Here is a tiny trained network, its code and every weight. The questions are about switching its units off for an input and a class, where a switched-off unit gives its printed mean instead of its output.

import numpy as np


def w(rows, s, z=0):
    codes = np.array(rows[::2]) - 128.0
    scale = np.full(codes.shape[1], s)
    scale[-1] = z or s
    return codes * scale


def norm(h):
    return h / np.sqrt((h * h).mean(-1, keepdims=True) + 1e-5)


def f(y):
    return y / 2 * (1 + np.tanh(0.7978845608 * (y + 0.044715 * y**3)))


def log_softmax(a):
    a = a - a.max(-1, keepdims=True)
    return a - np.log(np.exp(a).sum(-1, keepdims=True))


def net(x, mask):
    res = np.array(x, float).reshape(1, 6) / 4 @ E
    u = 0
    for l in range(3):
        y = f(norm(res) @ A[l][:, :-1].T + A[l][:, -1])
        res = res + np.where(mask[u : u + 13], y, B[l][:, -1]) @ B[l][:, :-1]
        u += 13
    return log_softmax(norm(res)[-1] @ U[:, :-1].T + U[:, -1])


A, B = {}, {}
E = w([
[126,131,130,124],'x0',
[128,131,133,125],'x1',
[131,126,126,131],'x2',
[162,4,50,70],'x3',
[98,191,100,66],'x4',
[26,60,144,99],'x5',
],0.0032)
A[0] = w([
[206,72,49,7,238],'L0N1',
[133,153,189,174,170],'L0N2',
[202,63,207,194,171],'L0N3',
[124,179,105,2,224],'L0N4',
[97,224,146,160,244],'L0N5',
[109,204,244,157,208],'L0N6',
[106,151,113,43,93],'L0N7',
[204,140,64,143,108],'L0N8',
[197,141,181,162,63],'L0N9',
[101,20,211,233,200],'L0N10',
[157,126,90,112,169],'L0N11',
[197,142,98,114,219],'L0N12',
[18,102,106,163,159],'L0N13',
],0.0053,0.0011)
B[0] = w([
[125,72,207,182,251],'L0N1',
[116,30,81,133,175],'L0N2',
[96,195,15,101,188],'L0N3',
[130,108,27,214,193],'L0N4',
[167,2,137,174,224],'L0N5',
[145,13,147,167,252],'L0N6',
[149,118,57,134,148],'L0N7',
[127,120,183,51,158],'L0N8',
[160,121,110,106,152],'L0N9',
[50,216,44,77,218],'L0N10',
[171,28,106,133,143],'L0N11',
[113,82,164,128,166],'L0N12',
[54,131,198,85,179],'L0N13',
],0.0032,0.003)
A[1] = w([
[129,63,95,84,60],'L1N1',
[152,97,89,220,187],'L1N2',
[23,96,131,72,64],'L1N3',
[2,160,136,147,170],'L1N4',
[138,26,217,154,149],'L1N5',
[159,113,155,170,198],'L1N6',
[106,227,140,68,96],'L1N7',
[106,151,68,193,254],'L1N8',
[19,129,98,135,126],'L1N9',
[157,169,156,168,36],'L1N10',
[29,109,162,98,141],'L1N11',
[242,141,142,136,248],'L1N12',
[152,204,195,177,244],'L1N13',
],0.0041,0.00088)
B[1] = w([
[123,99,164,157,171],'L1N1',
[98,162,136,66,231],'L1N2',
[142,148,207,44,211],'L1N3',
[127,125,87,69,217],'L1N4',
[109,164,29,165,249],'L1N5',
[4,166,100,133,177],'L1N6',
[153,77,148,186,80],'L1N7',
[135,142,14,26,188],'L1N8',
[181,182,134,94,212],'L1N9',
[83,102,186,141,107],'L1N10',
[119,117,96,80,206],'L1N11',
[78,99,126,78,200],'L1N12',
[95,55,89,129,138],'L1N13',
],0.0031,0.002)
A[2] = w([
[133,67,86,56,252],'L2N1',
[253,132,131,105,31],'L2N2',
[98,242,64,147,174],'L2N3',
[73,87,53,175,159],'L2N4',
[158,155,156,184,167],'L2N5',
[191,90,170,176,130],'L2N6',
[87,195,175,174,130],'L2N7',
[151,41,152,157,114],'L2N8',
[97,57,147,82,170],'L2N9',
[209,127,97,175,163],'L2N10',
[149,139,62,166,149],'L2N11',
[227,163,172,165,178],'L2N12',
[84,192,172,176,164],'L2N13',
],0.0054,0.0015)
B[2] = w([
[169,189,169,190,255],'L2N1',
[102,107,138,106,133],'L2N2',
[190,142,114,127,149],'L2N3',
[147,161,131,119,225],'L2N4',
[85,91,112,107,124],'L2N5',
[73,136,148,101,144],'L2N6',
[204,105,142,146,119],'L2N7',
[123,147,115,179,172],'L2N8',
[147,136,128,154,200],'L2N9',
[72,152,142,89,169],'L2N10',
[130,162,129,86,164],'L2N11',
[69,114,155,84,130],'L2N12',
[255,48,103,140,125],'L2N13',
],0.0054,0.0036)
U = w([
[195,2,132,226,179],'0',
[117,153,115,154,253],'1',
[66,87,188,49,57],'2',
[184,161,79,123,4],'3',
],0.0081,0.0015)

Each question gives the input, the list of numbers given to net, and the class t.
The units are the neurons (one row each of A and B). Each row of codes is followed by its name. A weight is (code - 128) times the scale printed after its matrix; where a second scale follows, it is the last column's (A, B and U).
mask holds one flag per neuron, layer by layer. A switched-off neuron (its flag False) gives its mean, the last column of its row in B, instead of its output. The means were averaged over made-up inputs and are rounded, as every weight is.
A unit's drop is (log p(t) with every unit on - log p(t) with that unit switched off) / (log p(t) with every unit on - log p(t) with every unit switched off).
The circuit of an input: a set's keep is (log p(t) with only the set's units on - log p(t) with every unit switched off) / (log p(t) with every unit on - log p(t) with every unit switched off). Starting from the 12 units with the biggest drops (on a tie, the unit counted first), units are removed one at a time, each time the one whose removal leaves the highest keep (on an exact tie, the one counted first), for as long as the keep stays at least 0.8.
circuit, biggest first: the units of the circuit, biggest drop first
unit that matters most: the unit with the biggest drop
k most important neurons: the k neurons with the biggest drops, biggest first
top k neurons in layer l: the k neurons of layer l with the biggest drops, biggest first
drop when u is switched off: that unit's drop, to one decimal
input [-5,5,-3,-5,2,-3], class 0: circuit, biggest first : (L2N13; L0N10; L2N7)
input [2,3,8,-4,-6,-1], class 3: top 2 neurons in layer 0 : (L0N10; L0N3)
input [-1,6,-5,-8,-4,4], class 0: circuit, biggest first : (L2N13; L2N7)
input [-1,-7,-2,3,-1,3], class 1: unit that matters most : L2N1
input [7,-5,6,-6,7,5], class 3: 4 most important neurons : (L0N1; L1N4; L0N4; L1N11)
input [-6,-7,8,2,-8,-5], class 3: top 2 neurons in layer 0 : (L0N3; L0N10)
input [-7,1,1,3,-8,-4], class 3: 2 most important neurons : (L0N3; L0N10)
input [-5,-5,-2,6,0,-7], class 2: top 2 neurons in layer 0 : (L0N6; L0N5)
input [2,-8,-7,4,-8,6], class 1: 2 most important neurons : (L0N10; L2N1)
input [-5,-3,8,-7,-5,-2], class 0: 2 most important neurons : (L2N13; L0N4)
input [4,2,-5,8,8,2], class 0: 3 most important neurons : (L0N1; L0N10; L0N3)
input [-8,3,4,5,5,-8], class 2: drop when L0N1 is switched off : 0.3
input [0,3,4,-7,2,5], class 0: drop when L2N13 is switched off : 0.2
input [-1,7,7,4,-4,2], class 1: drop when L2N6 is switched off : -0.1
input [1,-5,-1,1,6,4], class 3: unit that matters most : L0N4
input [7,-2,-4,1,-8,-4], class 3: drop when L0N3 is switched off : 0.2
input [2,-1,6,-2,5,-5], class 2: top 3 neurons in layer 0 : (L0N10; L0N13; L0N3)
